Below are the code and all the weights of a small trained network. Each question names an input and a target symbol and asks about switching units off, where a switched-off unit gives its printed mean instead of its output.

import numpy as np


def w(rows, s, z=0):
    codes = np.array(rows[::2]) - 128.0
    scale = np.full(codes.shape[1], s)
    scale[-1] = z or s
    return codes * scale


def f(y):
    return y / 2 * (1 + np.tanh(0.7978845608 * (y + 0.044715 * y**3)))


def softmax(a):
    e = np.exp(a - a.max(-1, keepdims=True))
    return e / e.sum(-1, keepdims=True)


def log_softmax(a):
    a = a - a.max(-1, keepdims=True)
    return a - np.log(np.exp(a).sum(-1, keepdims=True))


def net(x, mask):
    ids = ['ΛΠαζθξτψ'.index(c) for c in x.split()]
    T = len(ids)
    res = E[ids] + P[:T]
    u = 0
    for l in range(2):
        r = res
        for j in range(2):
            rows = slice(4 * j, 4 * j + 4)
            q, k, v = (r @ M[l][rows].T for M in (Q, K, V))
            z = softmax(np.where(np.tri(T) > 0, q @ k.T / 4**0.5, -1e9)) @ v
            o = O[l][rows]
            res = res + np.where(mask[u + j], z, o[:, -1]) @ o[:, :-1]
        u += 2
        y = f(res @ A[l][:, :-1].T + A[l][:, -1])
        res = res + np.where(mask[u : u + 8], y, B[l][:, -1]) @ B[l][:, :-1]
        u += 8
    return log_softmax(res[-1] @ U[:, :-1].T + U[:, -1])


Q, K, V, O, A, B = {}, {}, {}, {}, {}, {}
E = w([
[209,114,167,73,128,155],'Λ',
[124,135,168,161,180,101],'Π',
[71,130,165,15,93,179],'α',
[182,172,71,212,86,135],'ζ',
[66,96,30,165,129,115],'θ',
[100,139,189,176,153,117],'ξ',
[134,86,5,126,245,205],'τ',
[183,175,118,173,41,194],'ψ',
],0.02)
P = w([
[147,161,139,110,126,147],'0',
[146,114,61,92,99,48],'1',
[143,105,157,129,111,101],'2',
[137,94,177,129,123,104],'3',
[159,215,176,127,179,245],'4',
[138,139,121,83,151,152],'5',
[127,144,127,87,163,157],'6',
[132,46,157,151,131,108],'7',
],0.012)
Q[0] = w([
[70,209,102,40,84,79],'0.h0',
[207,62,103,80,57,225],'0.h0',
[207,88,166,146,68,151],'0.h0',
[3,61,137,148,198,113],'0.h0',
[72,2,200,204,72,103],'0.h1',
[106,77,94,99,201,143],'0.h1',
[87,141,167,63,98,71],'0.h1',
[135,122,115,175,141,115],'0.h1',
],0.0099)
K[0] = w([
[62,108,101,66,15,66],'0.h0',
[177,105,97,8,129,209],'0.h0',
[197,159,192,60,143,159],'0.h0',
[52,168,114,160,157,144],'0.h0',
[77,185,166,170,124,208],'0.h1',
[134,95,175,132,146,151],'0.h1',
[47,80,90,90,114,145],'0.h1',
[99,162,57,156,142,108],'0.h1',
],0.011)
V[0] = w([
[93,161,94,141,18,163],'0.h0',
[134,167,124,29,181,75],'0.h0',
[62,236,93,144,117,98],'0.h0',
[1,91,138,131,161,128],'0.h0',
[156,200,108,80,168,93],'0.h1',
[80,203,135,107,91,172],'0.h1',
[94,80,183,163,67,152],'0.h1',
[195,190,159,138,171,162],'0.h1',
],0.0077)
O[0] = w([
[44,103,131,149,72,177,47],'0.h0',
[162,39,145,123,91,154,190],'0.h0',
[127,197,140,206,104,146,2],'0.h0',
[88,212,80,117,158,84,11],'0.h0',
[78,2,122,196,115,203,164],'0.h1',
[150,111,154,156,198,121,123],'0.h1',
[91,158,111,69,107,120,112],'0.h1',
[98,177,134,188,138,120,229],'0.h1',
],0.0081,0.0047)
A[0] = w([
[161,138,141,68,162,175,121],'0.n0',
[57,208,119,152,127,94,93],'0.n1',
[93,226,102,140,137,156,133],'0.n2',
[43,95,143,178,153,57,125],'0.n3',
[80,150,184,97,1,164,179],'0.n4',
[182,166,108,171,81,200,83],'0.n5',
[156,94,194,106,115,103,1],'0.n6',
[81,181,185,191,88,39,85],'0.n7',
],0.0091,0.0058)
B[0] = w([
[134,58,176,182,208,168,253],'0.n0',
[105,30,120,45,235,254,193],'0.n1',
[118,166,152,178,66,147,190],'0.n2',
[26,78,152,154,40,76,191],'0.n3',
[126,195,135,38,202,43,188],'0.n4',
[170,112,55,98,40,117,180],'0.n5',
[143,80,30,159,163,134,210],'0.n6',
[163,65,16,195,219,69,195],'0.n7',
],0.0077,0.0066)
Q[1] = w([
[131,46,111,117,121,22],'1.h0',
[76,122,95,97,124,1],'1.h0',
[77,110,173,25,167,118],'1.h0',
[91,189,158,101,132,126],'1.h0',
[174,248,93,155,66,134],'1.h1',
[165,82,115,137,169,194],'1.h1',
[57,205,147,126,223,195],'1.h1',
[149,180,172,149,115,222],'1.h1',
],0.0095)
K[1] = w([
[119,148,203,162,116,254],'1.h0',
[113,232,195,183,151,222],'1.h0',
[79,153,171,82,179,118],'1.h0',
[45,149,140,116,139,5],'1.h0',
[99,110,99,140,47,134],'1.h1',
[164,36,109,105,133,120],'1.h1',
[195,151,103,113,136,9],'1.h1',
[88,52,20,65,133,38],'1.h1',
],0.0092)
V[1] = w([
[220,174,132,183,157,18],'1.h0',
[158,110,72,114,114,195],'1.h0',
[212,129,169,139,206,115],'1.h0',
[122,127,186,23,86,76],'1.h0',
[2,103,193,8,180,112],'1.h1',
[185,120,115,92,229,215],'1.h1',
[32,127,40,186,120,245],'1.h1',
[188,107,50,114,67,125],'1.h1',
],0.0066)
O[1] = w([
[83,133,114,222,92,180,110],'1.h0',
[134,134,193,99,81,113,176],'1.h0',
[133,182,112,162,122,136,203],'1.h0',
[163,72,117,127,111,16,110],'1.h0',
[143,103,150,108,103,163,113],'1.h1',
[172,177,151,99,115,134,251],'1.h1',
[128,136,170,131,146,255,93],'1.h1',
[84,114,159,153,153,92,146],'1.h1',
],0.011,0.018)
A[1] = w([
[190,97,42,93,186,114,172],'1.n0',
[188,128,121,50,158,109,187],'1.n1',
[199,156,150,172,157,128,103],'1.n2',
[13,61,203,159,167,77,48],'1.n3',
[201,111,112,45,142,204,42],'1.n4',
[183,178,82,126,51,92,3],'1.n5',
[32,186,46,106,35,97,225],'1.n6',
[132,210,68,254,44,73,27],'1.n7',
],0.0073,0.0042)
B[1] = w([
[133,240,150,151,113,254,198],'1.n0',
[128,123,66,124,89,199,248],'1.n1',
[146,80,100,114,112,70,199],'1.n2',
[84,24,175,132,95,177,147],'1.n3',
[67,104,100,157,109,29,223],'1.n4',
[172,102,159,116,201,203,161],'1.n5',
[240,170,179,117,157,92,163],'1.n6',
[65,109,86,84,111,89,174],'1.n7',
],0.0087,0.016)
U = w([
[206,100,98,146,95,112,208],'Λ',
[143,177,163,120,100,136,3],'Π',
[123,110,118,37,164,136,145],'α',
[116,126,10,153,92,95,42],'ζ',
[110,134,144,132,43,134,163],'θ',
[133,84,96,114,135,92,35],'ξ',
[149,137,52,137,187,148,147],'τ',
[135,176,131,110,124,64,203],'ψ',
],0.012,0.0039)

Each question gives the input, a string of symbols that net reads in full, and the target symbol t.
The units are the heads (4 rows each of Q, K, V and O) and the neurons (one row each of A and B). Each row of codes is followed by its name. A weight is (code - 128) times the scale printed after its matrix; where a second scale follows, it is the last column's (O, A, B and U).
mask holds one flag per unit, layer by layer, with each layer's heads first. A switched-off unit (its flag False) gives its mean, the last column of its rows in O or B, instead of its output. The means were averaged over made-up inputs and are rounded, as every weight is.
A unit's drop is (log p(t) with every unit on - log p(t) with that unit switched off) / (log p(t) with every unit on - log p(t) with every unit switched off).
The circuit of an input: a set's keep is (log p(t) with only the set's units on - log p(t) with every unit switched off) / (log p(t) with every unit on - log p(t) with every unit switched off). Starting from the 12 units with the biggest drops (on a tie, the unit counted first), units are removed one at a time, each time the one whose removal leaves the highest keep (on an exact tie, the one counted first), for as long as the keep stays at least 0.8.
units of the circuit, in order: the units of the circuit, biggest drop first
unit that matters most: the unit with the biggest drop
k most important neurons: the k neurons with the biggest drops, biggest first
top k neurons in layer l: the k neurons of layer l with the biggest drops, biggest first
which heads matter: for each layer, one digit per head in row order, 1 if its drop is at least 0.15 and else 0, layers parted by /
input Λ ζ ξ Λ ξ, target θ: which heads matter -> 00 / 11
input ξ Π θ θ, target τ: which heads matter -> 10 / 11
input Λ ζ Λ Λ θ Λ α θ, target α: units of the circuit, in order -> 0.h0; 1.h0; 0.n1
input ξ τ Λ Λ α θ ζ θ, target Λ: units of the circuit, in order -> 0.n4; 1.h1; 0.n0
input ξ ζ Π Λ τ α Λ θ, target Π: units of the circuit, in order -> 1.h1; 1.h0
input Λ Λ ξ, target ψ: which heads matter -> 00 / 00
input τ τ ζ ξ, target Π: units of the circuit, in order -> 1.h0; 1.h1
input ξ Π ζ, target ζ: which heads matter -> 10 / 11
input τ ζ τ α Π, target θ: top 4 neurons in layer 0 -> 0.n5; 0.n1; 0.n0; 0.n7
input ψ Λ Π, target ξ: unit that matters most -> 0.n5
input θ Λ α α ψ Λ Λ ξ, target ξ: 3 most important neurons -> 0.n3; 1.n3; 1.n0
input τ α Λ α ξ, target Λ: which heads matter -> 00 / 11
input ζ Λ Λ α Π, target ψ: units of the circuit, in order -> 0.h0; 1.h1
input θ Λ ζ θ ξ, target ψ: units of the circuit, in order -> 0.h0; 1.h1
input ξ α Π, target τ: units of the circuit, in order -> 0.h0; 1.h0
input θ Λ ξ, target α: unit that matters most -> 0.h0
input ξ Λ τ Λ Λ Λ θ Π, target ψ: 2 most important neurons -> 0.n7; 0.n0
input α Λ θ ζ θ τ ψ, target θ: units of the circuit, in order -> 1.h1; 0.n1; 0.h0; 1.n4
input α ζ ξ, target Λ: top 2 neurons in layer 0 -> 0.n4; 0.n3
input ζ ξ ψ ξ, target θ: top 3 neurons in layer 0 -> 0.n3; 0.n4; 0.n7
input Λ Λ Λ θ θ ξ ψ, target θ: units of the circuit, in order -> 0.n1; 1.h1; 0.h0; 1.n4
input ξ ζ ζ Λ ψ α α ξ, target ξ: 2 most important neurons -> 0.n7; 1.n0
input Π τ Λ Π θ, target Π: most important neuron -> 0.n2
input Π τ ξ ξ ζ, target ζ: units of the circuit, in order -> 0.n5; 1.n7
input Λ ξ θ ξ ζ α Λ θ, target θ: which heads matter -> 01 / 10
